Here is a tiny trained network, its code and every weight. The questions are about switching its units off for an input and a class, where a switched-off unit gives its printed mean instead of its output.

import numpy as np


def w(rows, s, z=0):
    codes = np.array(rows[::2]) - 128.0
    scale = np.full(codes.shape[1], s)
    scale[-1] = z or s
    return codes * scale


def f(y):
    return y / 2 * (1 + np.tanh(0.7978845608 * (y + 0.044715 * y**3)))


def log_softmax(a):
    a = a - a.max(-1, keepdims=True)
    return a - np.log(np.exp(a).sum(-1, keepdims=True))


def net(x, mask):
    res = np.array(x, float).reshape(1, 4) / 4 @ E
    y = f(res @ A[0][:, :-1].T + A[0][:, -1])
    res = res + np.where(mask, y, B[0][:, -1]) @ B[0][:, :-1]
    return log_softmax(res[-1] @ U[:, :-1].T + U[:, -1])


A, B = {}, {}
E = w([
[7,126,112,120,174,134,48,171,25],'x0',
[153,50,201,105,111,64,29,132,134],'x1',
[177,132,58,202,188,163,22,156,208],'x2',
[178,168,138,157,189,84,118,2,48],'x3',
],0.0058)
A[0] = w([
[89,147,164,69,76,134,219,108,77,98],'N0',
[87,146,214,71,130,106,221,102,81,55],'N1',
[103,108,176,97,85,113,180,108,93,254],'N2',
[133,50,169,106,88,55,52,115,138,48],'N3',
[217,156,124,131,56,118,161,87,187,32],'N4',
[176,152,138,150,219,62,88,34,60,97],'N5',
[163,171,170,133,168,68,141,2,35,95],'N6',
[159,44,190,71,102,40,59,120,132,51],'N7',
[134,97,91,197,159,182,54,159,232,114],'N8',
[98,72,79,101,64,177,145,227,174,79],'N9',
[163,47,193,101,122,50,34,121,140,16],'N10',
[189,110,162,141,110,132,169,111,170,29],'N11',
[93,207,82,138,141,207,204,129,119,53],'N12',
[182,169,79,251,224,130,29,85,143,112],'N13',
[188,151,124,168,189,114,113,48,62,60],'N14',
[176,146,132,156,167,81,122,82,67,26],'N15',
[195,135,155,127,130,113,170,106,220,59],'N16',
[88,101,194,38,76,111,198,105,92,31],'N17',
[139,147,119,113,137,147,103,118,147,8],'N18',
[140,122,147,131,162,144,107,131,137,11],'N19',
[214,120,154,127,80,102,191,92,207,122],'N20',
[131,226,45,143,153,197,200,122,88,51],'N21',
[75,59,138,56,76,167,141,251,158,87],'N22',
[114,201,40,152,152,221,195,129,131,105],'N23',
[168,134,89,163,128,154,75,146,128,48],'N24',
[30,138,130,114,173,142,63,150,59,47],'N25',
[137,154,107,203,139,126,80,145,161,38],'N26',
[100,105,133,111,66,182,126,194,167,50],'N27',
[38,120,95,149,165,134,68,158,72,154],'N28',
[102,227,44,142,156,185,202,145,102,21],'N29',
[142,117,83,160,183,141,76,131,167,23],'N30',
[214,135,148,146,75,105,159,96,210,94],'N31',
[145,32,214,116,106,73,55,127,111,54],'N32',
[158,107,81,152,174,155,37,150,181,83],'N33',
[172,145,72,191,143,180,47,136,178,51],'N34',
[47,145,109,131,165,138,75,162,47,33],'N35',
[93,115,124,106,78,134,121,237,222,85],'N36',
[80,119,124,121,163,141,76,166,52,43],'N37',
[164,73,200,123,135,39,25,116,169,128],'N38',
[39,145,96,119,139,130,59,139,73,70],'N39',
[182,161,139,182,200,127,102,62,71,68],'N40',
[90,108,122,108,42,190,127,190,161,80],'N41',
[79,65,213,61,65,32,185,94,68,61],'N42',
],0.0092,0.0071)
B[0] = w([
[99,178,102,87,145,79,166,169,73,202],'N0',
[95,196,94,87,130,44,185,159,42,189],'N1',
[91,152,139,102,139,137,112,188,144,254],'N2',
[194,71,60,187,141,122,201,144,129,166],'N3',
[179,66,144,82,178,149,95,22,40,165],'N4',
[181,161,215,177,60,91,115,98,175,206],'N5',
[177,164,209,198,48,78,84,98,212,216],'N6',
[164,75,55,190,160,139,193,162,157,182],'N7',
[67,196,120,76,110,83,153,181,74,219],'N8',
[189,158,194,183,70,49,123,67,158,194],'N9',
[193,53,27,193,151,147,221,160,139,171],'N10',
[179,106,120,117,166,108,125,36,33,139],'N11',
[208,78,56,195,181,137,199,162,143,176],'N12',
[68,209,133,86,102,83,158,175,107,234],'N13',
[150,153,167,192,44,65,118,73,155,171],'N14',
[185,170,145,211,75,31,144,31,104,141],'N15',
[169,68,161,61,193,172,99,29,45,167],'N16',
[71,192,69,82,122,35,174,109,8,185],'N17',
[214,138,39,188,140,16,193,38,8,109],'N18',
[183,128,91,174,153,28,190,57,23,110],'N19',
[139,76,177,80,193,182,73,90,84,211],'N20',
[193,58,65,207,171,159,215,179,162,186],'N21',
[188,162,200,202,53,61,128,82,168,212],'N22',
[145,72,102,173,164,138,163,180,173,208],'N23',
[117,164,116,103,139,66,165,137,71,135],'N24',
[177,64,166,80,201,178,71,40,59,192],'N25',
[99,171,86,102,124,45,180,119,43,139],'N26',
[168,149,159,187,83,44,138,60,142,157],'N27',
[140,86,170,76,174,174,84,97,109,228],'N28',
[192,62,23,202,175,132,219,171,134,177],'N29',
[113,188,68,102,129,34,188,117,19,143],'N30',
[167,75,183,68,197,193,72,71,68,192],'N31',
[186,66,45,184,155,155,211,170,146,180],'N32',
[76,191,87,63,107,88,157,169,66,186],'N33',
[80,204,88,74,134,93,179,146,50,180],'N34',
[161,62,158,89,190,166,88,32,46,180],'N35',
[184,171,195,194,38,71,117,61,173,198],'N36',
[154,83,134,110,164,129,83,26,55,164],'N37',
[137,76,87,171,163,169,178,197,174,214],'N38',
[158,79,161,92,188,168,87,51,81,184],'N39',
[172,143,182,186,74,57,131,107,156,171],'N40',
[180,154,162,171,92,72,122,85,139,173],'N41',
[65,212,96,78,132,66,167,181,57,221],'N42',
],0.012,0.0079)
U = w([
[147,162,180,184,61,97,113,81,166,113],'0',
[90,200,86,67,132,98,149,164,72,93],'1',
[142,59,153,71,178,179,82,54,86,98],'2',
[153,61,44,190,156,147,167,176,160,100],'3',
[65,146,189,75,104,201,61,214,218,217],'4',
[40,102,35,183,11,209,97,49,90,4],'5',
[22,81,36,181,5,192,107,33,94,4],'6',
],0.019,0.022)

Each question gives the input, the list of numbers given to net, and the class t.
The units are the neurons (one row each of A and B). Each row of codes is followed by its name. A weight is (code - 128) times the scale printed after its matrix; where a second scale follows, it is the last column's (A, B and U).
mask holds one flag per neuron, in row order. A switched-off neuron (its flag False) gives its mean, the last column of its row in B, instead of its output. The means were averaged over made-up inputs and are rounded, as every weight is.
A unit's drop is (log p(t) with every unit on - log p(t) with that unit switched off) / (log p(t) with every unit on - log p(t) with every unit switched off).
unit that matters most: the unit with the biggest drop
top k neurons: the k neurons with the biggest drops, biggest first
drop of u: that unit's drop, to one decimal
input [-4,-8,6,4], class 3: unit that matters most => N21
input [-5,-6,6,2], class 1: top 3 neurons => [N13 N34 N8]
input [7,0,0,-7], class 0: top 2 neurons => [N22 N36]
input [3,0,6,6], class 0: top 2 neurons => [N5 N40]
input [-8,-3,8,1], class 1: top 3 neurons => [N13 N8 N34]
input [7,-8,-4,1], class 3: top 2 neurons => [N29 N21]
input [-8,-4,8,2], class 1: top 4 neurons => [N13 N8 N34 N33]
input [8,8,2,-2], class 2: top 2 neurons => [N25 N28]
input [7,7,-4,8], class 0: top 2 neurons => [N6 N5]
input [4,2,7,6], class 1: top 2 neurons => [N13 N33]
input [-7,-4,6,-7], class 0: top 3 neurons => [N36 N9 N27]
input [-5,6,6,3], class 1: top 4 neurons => [N13 N8 N33 N34]
input [5,0,4,-5], class 0: top 3 neurons => [N22 N36 N9]
input [1,-4,-5,6], class 0: unit that matters most => N6
input [0,8,0,-7], class 3: top 3 neurons => [N32 N10 N38]
input [7,3,-6,0], class 2: top 3 neurons => [N25 N35 N39]
input [7,4,2,8], class 0: drop of N5 => 0.2
input [-8,8,-3,4], class 2: drop of N4 => 1.2
input [4,-1,-2,-4], class 0: drop of N20 => 0.1
input [-2,-6,-5,-3], class 3: unit that matters most => N12
input [-8,-6,8,-4], class 1: drop of N13 => 0.4
